Each row has a class, written after it.
[ 11 -48  14   6  43   7 -12   9 -18  37 -47   5  37 -70   0  21  -4  -9
 -38 -39  -1 -39  33 -29   8 -23 -19  -7  34  57  22   7  55 -35  19] -> Q_24
[ -6  55  17  66 -18   0 -18   3  21 -65  29  -6 -41  52 -49 -52 -51  18
   8  37 -52  -7  17 -33 -56  26  79 -16 -58  32  -2   1   1  31  19] -> Q_841
[ 13  28   4   1  41   6 -52  -1 -33  32 -10  26 -12  63   2  19 -34 -31
  19 -11  10 -52 -40 -21   9   6 -19 -17  22  21  46 -36  23 -61  48] -> Q_302
[  0  -6  45 -19  10  -3   7  -9 -10 -18  19  17 -35  54  23  24 -21 -19
  28   1  16   4 -33   3  20  25   4   0  -3 -66  32 -27 -10   1  -7] -> Q_470
[-26  -2  49  41  73 -18 -48   9  10 -20 -20  21 -22  -3   8  44 -25  11
 -17  44  14   3 -27  12 -39  38 -33  38  41 -32  92 -29   2 -29  40] -> Q_454
[-12  10  29  -2  14  46  45  14  29  31  -7   4 -35  32 -15  23  43   1
 -53  -4   3   4 -29 -61  11 -34 -16  25 -27 -34 -50  17   6  36  16] -> Q_479
[ -2  37  12   6  61  -7  -3  24  -1 -15 -10 -23  49 -16  42 -23 -13  -4
 -29   0 -13 -18   5  10  46   7 -28  26  28 -10  12 -17  21 -11  21] -> Q_40
[ 14 -77  23  42   5   1 -55   7   4  20  17 -24  -1  84 -44  10 -44  22
  -6  44 -28 -25 -30 -15  16 -40  26  15  -9  44  30  10  -8 -35  -7] -> Q_470
[  8  28   8   2  31   2 -71 -19  26 -21  -8 -20 -53 -28 -41  15 -54  -9
 -17  12  -3 -13 -19  18  -4 -33   6 -24  62 -43  18   4  14 -40  36] -> Q_470
[ 36   9  24  23  62  -1  -3  28   6  15 -15 -13 -47  -5 -14  -3  21 -12
  13 -28 -12  -7   0  -4   2   4 -10 -30  40  -3   5   7  -2 -23  -4] -> Q_363
[ 23  29 -25  10 -22 -15 -42  10   9 -11  24 -18  33 -11  23  16  -7  15
  -2  20 -20  55 -32  60  24  10  -8  19  45  28 -13  11  -1  -9 -12] -> Q_40
[ 22  29  19   8  -6  -6  25  13  -9  23   0   4 -13  -9 -17  30  19   6
 -13  10   4 -34  -6  24   0  -2  17   9  43  58  19   3   1  -5  17] -> Q_24
[-10   0 -15 -24  37  -7  12  -4  -5  -5 -23 -10  48   3  29  -4  -9  10
 -14 -17  21  12 -30   3  -8  -2 -50   0  -8  -2 -18  -5  20 -18 -33] -> Q_479
[-51 -19  -8 -28  -5  -9  -6 -17   0  53 -13 -21 -18  -6 -47   3 -17  -2
   3 -30  13 -10   6 -24   1  30 -17 -26 -19  -2  14  -9 -13  13  26] -> Q_793
[ 30  -4 -19   0   6 -12  -9   0  18 -21  24  17  46  -3  14  42  -4   3
  -1  -8 -26  34 -18  33   7   8 -22  20  44 -31  -5 -11   2  12 -15] -> Q_40
[ 29 -22  17  19  18  -4   3  12  24   6   8   5  19 -19   3  19  20 -16
 -18  -1 -17 -46  47 -18  25 -14  -4 -24  73   3  32   9 -25  10  16] -> Q_363
[ 31  26   0  20 -26   1 -21   6   2 -16  19  20   9  25  16  29   5  -2
  -3   5 -19  15  12 -12  23  -5  -3  -9  21 -17 -14  22 -20  25  23] -> Q_470
[ 24 -96  35  12  29   9 -47  17 -11  45 -81 -58 -13  28 -31 -43  16  -7
 -23  -9 -14  10   4  -2  37 -11 -17 -30  92  79 -10 -15  21  28 -59] -> Q_995
[ 33  47  22  11  12  -2   2   1  -3  -2  -7 -11  -3 -53 -36  51  17  -6
   2  24 -18 -36  -1  -1  17 -17  33   2  11   1  40  -4 -15   0   8] -> Q_88
[ 17  15  -8  15 -11  25   9   5  13   0  14   3  -8  24  47 -12  32  10
 -22   8   2 -55  14   0  -1  -2  46  23  58 -33  27  16 -23 -14  28] -> Q_772
[ -6 -45 -48  10   0   0 -10 -12  -8 -11 -19  -5   5 -10 -53  10 -22   9
  27 -17   4   6 -59   1 -54  29  22 -12 -44  53  -4 -16 -14 -21  -9] -> Q_302
[ 14 -50  -3  11  16   6  27 -25  16 -36 -32  15  53 -10  -3 -16 -10  -1
  -3  -6  -3  -3  14  35   5 -23 -37 -23  -5 -50  11  -9  -3  31 -23] -> Q_363
[ 12 -30  -3 -28  49 -15  22   2 -26 -11 -36 -41  -6  29 -24 -37 -13   3
  -1   3   0 -42 -33  18  24  -5   8  20  30 -60  -2 -11  -5  25 -13] -> Q_841
[  1 -30  13   2  34   0   5   0   8 -13 -11  13  -3  59 -21   4 -11  -9
   2  -8  12  -7 -17 -25  12  -2 -12 -36   3 -17  -8 -40   5  21 -39] -> Q_454
[-17  56  28 -12  22 -33  32  -4 -30  13  33  12  12 -31   2 -33  -7 -26
 -33   5  -1 -21  17 -36 -31   6   3  -8  -9 -13  32  -9   4  -8  56] -> Q_841
[  8   6 -32  10  -8  23 -28  -2   8 -39 -28   1 -16  49  10  32 -18  10
  11   2  -1 -34  -6 -21  26   4 -12   4  42 -53 -16  -3 -14  40  32] -> Q_793
[-15 -10  10 -27  90 -35  12   2  -6  11 -17  -3  -5  10   1 -45 -19 -16
 -31 -41  24   3   5 -11 -22  12 -11 -33  37 -21 -26 -26  36  -4 -34] -> Q_302
[ 18  29   1 -26 -48 -12  10  -6  -4  22  49  19   2 -13  34  46   9 -16
   0  -2   2  15 -31   5 -10  33  46  16  67  -1  29 -39 -10 -33  -4] -> Q_772
[ -6  33  25 -16  22   0   7   9  -1 -44 -55 -10   2 -48   2   9  12  -4
 -11  21  18 -33 -26 -36  -2 -13 -30 -12  -3   9  11 -32  19  25 -22] -> Q_363
[ 34  45  35   9   5 -13 -24   0 -24 -11 -33 -19 -29   8 -23  38  -9  -8
 -18  17  -2 -25   8   5  32 -27  19 -15  57 -10   0 -23  35  -3  -7] -> Q_88
[ 25  -1  -7  13   2   8   9 -11  11 -18 -21  -8   3  13 -29  55   2  -9
 -10 -11 -10 -19   0  31  33 -18  -6 -30 101 -28   9 -23  -3   0   5] -> Q_24
[ 21  36   8  18  21 -20 -15  11 -21  19 -31  -5  -5  13  -7  11   0   5
   5   9   5  -5  15   7  16  -2   3  -8  25  14   3 -26   4  -9 -15] -> Q_793
[-12 -54 -25  10  27  29  11   5  21 -61  20 -33 -10  66  21 -64 -43  13
  -8   1 -35 -20  -7 -37  34  -8  38  34   5 -92 -28  50   1  50  20] -> Q_24
[ 20  -1  -7 -22 -10 -17 -21  -1   7  -6  18   4  33 -37 -26  30 -13   0
   6  15 -26  -4 -11  15   9 -18  -4  40  -9   7   4  -2  24   6   6] -> Q_40
[-17  20 -12 -28   2 -10 -14 -13 -12  41  14 -22 -23 -26 -40   4   2 -15
  17 -19   5  10 -34   4 -25  14  -3 -29   4  14  22 -13 -17 -32  11] -> Q_995
[-38  52   4  23  59 -12  23  35  -6  36  53  25 -27 113  62 -63 -24  10
 -16  15  27   9 -34   8 -25  22 -30  37 -15  39 -37 -22  -3 -42  35] -> Q_302
[ 27 -86  -3  32  49   8 -12   3  42 -43 -11   8  19 -43 -17  45 -75   6
   4  27   7  20 -20  35  45   0  43   0  36 -10  -9 -33 -27   1 -77] -> Q_454
[  0 -27   0  -9  -9  27  22 -13  -1 -40 -36   9  20  27  19  33   8   8
  -8  19   8 -43  -7 -12  28 -16  -5   3  12 -67   1  -9 -15  56 -31] -> Q_841
[  7  -9   8  14 -13   0   0   5 -12 -12  -6   2 -26  28 -11  64   5   9
 -16   1   7 -27   7  -3  -8   2  -3   8  49 -16 -11  -8  -4   4  20] -> Q_995
[ 23 -12  16   5  16  38 -10  -5  21 -19  -4  29 -38  72   3 -59 -21  -3
  -5   9 -16 -23 -32 -28 -30 -14  37   4  -6  -4 -10 -12  23  52 -15] -> Q_841
[-22 -10 -15 -16 -53  15  14 -33  31 -15  -6 -35  57 -17  -7   8 -55 -24
 -24  -7 -22  25  -1  14  56  14 -21 -13  43   7 -25 -29  -2  25   4] -> Q_479
[ 19   4 -11 -12  26  -8  -9 -13 -19  -4 -46  23  28  33   5 -32 -68   5
  -3   3  21 -12 -11  22  14 -18 -29  -1   3   6 -33 -46  35  27 -30] -> Q_793
[ 17  -9  30  18  67   7 -28  22 -10 -19 -42 -27 -12  26 -19  17 -15  25
 -24  -4   2 -26  -6  14  31 -17  -6  11   5 -19  -8  11  40  -7  -2] -> Q_995
[ 26  34  44  13  45  -2   7  24 -14   2  -1  -3  26  18  -5  10 -42 -14
  -2   3 -26 -35 -10   8  49   1 -45  18   5  29   4 -25  32  -4  13] -> Q_40
[-16 -51 -19 -17  -5 -31  -3   6 -34  21  21 -42  -7  19 -25  51 -24   1
  -4  -6   2   2 -41 -13  19  14  -3   4  47 -18 -11  -9 -20 -38   9] -> Q_841
[ 23 -29 -19  17   5  17 -31 -19   5   7   8  11 -22   5 -10  -1  -2  -6
   5 -38  -8  42 -21   3 -19   5  42 -23  -7 -24   9   3   5 -18  17] -> Q_88
[  9  -5  34  17   6  20  31   2  -7 -14  10 -19 -23   4 -13  14   6  -8
   6 -14 -15 -28   2   7   1   7  18  10 -17  -1  10  -3  11 -19  23] -> Q_995
[  4  -1  63  -1 -39 -20 -29   8 -35  36 -10  -3 -38  75 -36  58  23 -27
 -23  45  12  11 -15  -5  63 -23   2  10  51  -9  24 -62  22  -7  22] -> Q_40
[-38   5  46 -51  19 -29  24  -8   0  18  48 -26 -66  88 -33 -69 -42  12
 -15  18  22  32 -59 -10 -15   1   9 -17 -46  -7 -39   0  23  53 -58] -> Q_88
[ 43  39 -17  14  15  -1 -28  17 -24   5 -12 -20 -20  38 -11  -2   1  11
  12  -4 -14 -12   3  19  43 -22  39 -11  10 -33 -28  25   6 -16  -8] -> Q_841
[ 26  20  17 -15  14 -20  -5  19   7   9   2  21  25 -26  30  31 -10  -5
 -18  -7   1 -21  30 -16  27 -12 -15  -6  44  17 -17  -4  25  13 -27] -> Q_363
[ 21   3   3   9 -15  -5 -19  -1  -8  -2 -36 -21  -3  15 -17  15  19 -11
  -2  -5 -12   7  20   2  13 -13 -11   0  33   5 -15  -6  23 -16  12] -> Q_479
[-24 -10  23 -18  -8   6  -3  -1 -21   5 -31 -45 -77  33  -8  17 -19  11
  24   9  17 -24 -14   7  19   2 -34  17   4 -30 -31  15  22   3 -15] -> Q_793
[  9  31  17  -8  35   6 -14   4 -12  -4  -1  32  -1 -29  -8  38  13   4
  -2  11  21   3 -61 -10  -9   8  33   3 -55 -21  62  -9  -4 -14  25] -> Q_841
[  29   66  -71   33   50  -13  -51   31  -18   25  -26  -27   46  -32
   24   11  -10  -37   -7   23   -6   19   11  -43   70  -71  -15  -21
   95    3  -42  -58  -34 -114    5] -> Q_479
[ -3  -4 -20  12   6  -9  -2  14 -26 -11  11  -5 -22  40  14   5  31 -13
  17  -4  10  -4 -19  -8  -8  20 -17   5  20   4  -6   3 -17 -30  59] -> Q_302
[ -9 -18  -2 -28  44 -20  -5   9 -22  38  -6 -33 -42 -59  -9  -7 -32 -14
  -7   9  10  17 -44  -8   8  12  -2  31  50 -21  -6  -4 -22  -7  11] -> Q_88
[ 25  40  17  23   0 -14  -2  15 -21 -15   2 -10   5 -12 -39  16  -6   8
 -15  12   1  -3   6   1  31  -9  18 -25 -10   7  -1   6   4 -23  25] -> Q_772
[  7  -4  -2  22  40  18   0  13  -4  -3 -10 -26  12  20 -12  19  -8  -2
 -18 -15 -23   5 -19 -18  32  -2 -34  -9  36 -35 -15   1 -18   9  13] -> Q_995
[ -1  26  -5 -14 -20  -6  19   5  16  -4  26 -17 -24 -18 -23  96  29  16
  -7 -33  -1  19 -26  23 -23  22  13   5  28   8 -29 -18   8 -20 -10] -> Q_995
[-14  -9  75   4 -15  -9  -6  10  -9 -43  -6 -33 -42  54 -22 -59   4 -16
   0  56 -27  43 -62 -29  -9  15 -28  35 -24  37  14 -27  18  53  38] -> Q_470
[-16 -23 -60  13 -34 -11 -14  15 -13  -8  -9   6  10  57   1 -35  22  26
   0   7   8  -1  44  -6  10 -13 -26  19 -30 -24 -64  33 -24  47  43] -> Q_40
[ 24  11  15  -6  -8 -10  -8  -3 -26   3 -22 -35   7  37 -23  28 -15   5
  19   4  -5 -40   7  28  59 -24  -9  -3   0   7  -3  -6  34 -15 -13] -> Q_793
[  5  26 -18  -5 -40   1  -4  -1  -2  -3  26  -2   7  32  12  57 -23   0
  18  18 -14  -9 -16 -30  31  -9  13  -2  18   9 -31 -28 -15   9 -42] -> Q_88
[ 37  -9 -34   9  29  -5 -19   1   1   3  -2  12   6 -11  -6  18   1 -12
  22 -24 -12  -3  -5  10 -17  -3  10 -13  38  15 -16  -3   2 -31 -18] -> Q_302
[ 32  34  -2  -8  13   0 -37  31 -29   6 -47  -8  -1 -11  18 -44  26  -4
   4  22  12  -2  -4  12  55 -25  16  29 -14  21 -19  -7  25   9   3] -> Q_40
[-25 -45  12 -32   9   0  16   8  -4  44  -4 -27 -67 -31 -19  22  26 -21
   1 -22   2  52 -20 -12  17  -5 -40   8  52 -37 -34  11  10  -2   1] -> Q_24
[-25 -76   3  19   9 -12 -30 -19   6   2 -45 -27  32 -65 -50 -18 -69  44
 -15  24  -6  47 -25  -2 -31  25  69  18 -80  35  23   0  10  25 -80] -> Q_793
[ -3 -61  13   8  -9  45   1 -20  -7 -48 -21  21  -6  25  33  52  14 -22
  15 -20   8  -8 -20  -8   4  -5 -41   7 -13 -45   0  -3  40 -17  24] -> Q_302
[ 17  -7 -44  -6  27   3   7  23  27  -8   2  -7   6 -26  12 -73  27  -2
   8  17  -3 -64  21 -36  -3 -53  38  17  -8  23 -18   3 -22  -3   7] -> Q_363
[ -8 -23   3 -24  22  14  20  19  -3  26   4 -32 -36   2  28 -36   8  -5
   2 -19  16  -4 -16   9  52   9  -9  20   4 -27 -30  35 -30   5  27] -> Q_470
[ 11   2  11   7   4   2   3  -8 -11  25 -17  -4  -4  43  -4  19 -20  -2
 -23 -10   1  -7   1 -14  -2 -15  -1  -4  22 -15 -20  -4  22 -22 -26] -> Q_479
[-21  -5  34 -24 -15 -20  17  24 -28  16 -44 -24   7  19 -27   3  71  34
 -14 -11  25 -24   6   4  13   1 -17  30 -98  59  -5  12  34  21  29] -> Q_470
[ -1  11 -17 -21   4 -20  11  -9   2  14  16  -9 -19  -2 -19  22  -7  -7
  -7 -37  -4  11 -16   7  -4  35  14  -3  43 -66  -1   0 -36  10  32] -> Q_470
[  1  -3  14  10  11  -9 -11  18 -14  12 -43  -9 -22  18 -20 -30 -19  39
   9 -26  26  31   3  60   0   9 -47 -17 -72  78 -70  26  34   5 -23] -> Q_470
[-10  -3  41 -39  45 -16  25   4 -20 -16 -40  15 -35  31   2 -38  31   1
  26   4  41 -32  15  21   0  -7  -7   1 -58 -38   9 -26  31  22 -25] -> Q_841
[ 15   3  -8 -14  15 -28 -56   7 -11  -7 -33 -46  47 -37 -45 -42 -35  22
   7  35 -17 -27  -4  25  36 -12   2   5  -7  44  31  15  18  -6  -5] -> Q_772
[  8 -12  12  16 -23  10 -22   3  -2 -14 -12 -17 -35  24 -22  17   6   4
 -14  12  10 -25  -9  -5  22  -6  62   8  -3  -2   4   4  17  -2  18] -> Q_454
[-16 -19   9  11 -27  12  12 -13  10 -35  15  24 -20  44   1  14   6   4
   8   9   9  -4  10  -9  -4   2  -9  14 -42 -37   3  -4   3  26  62] -> Q_793
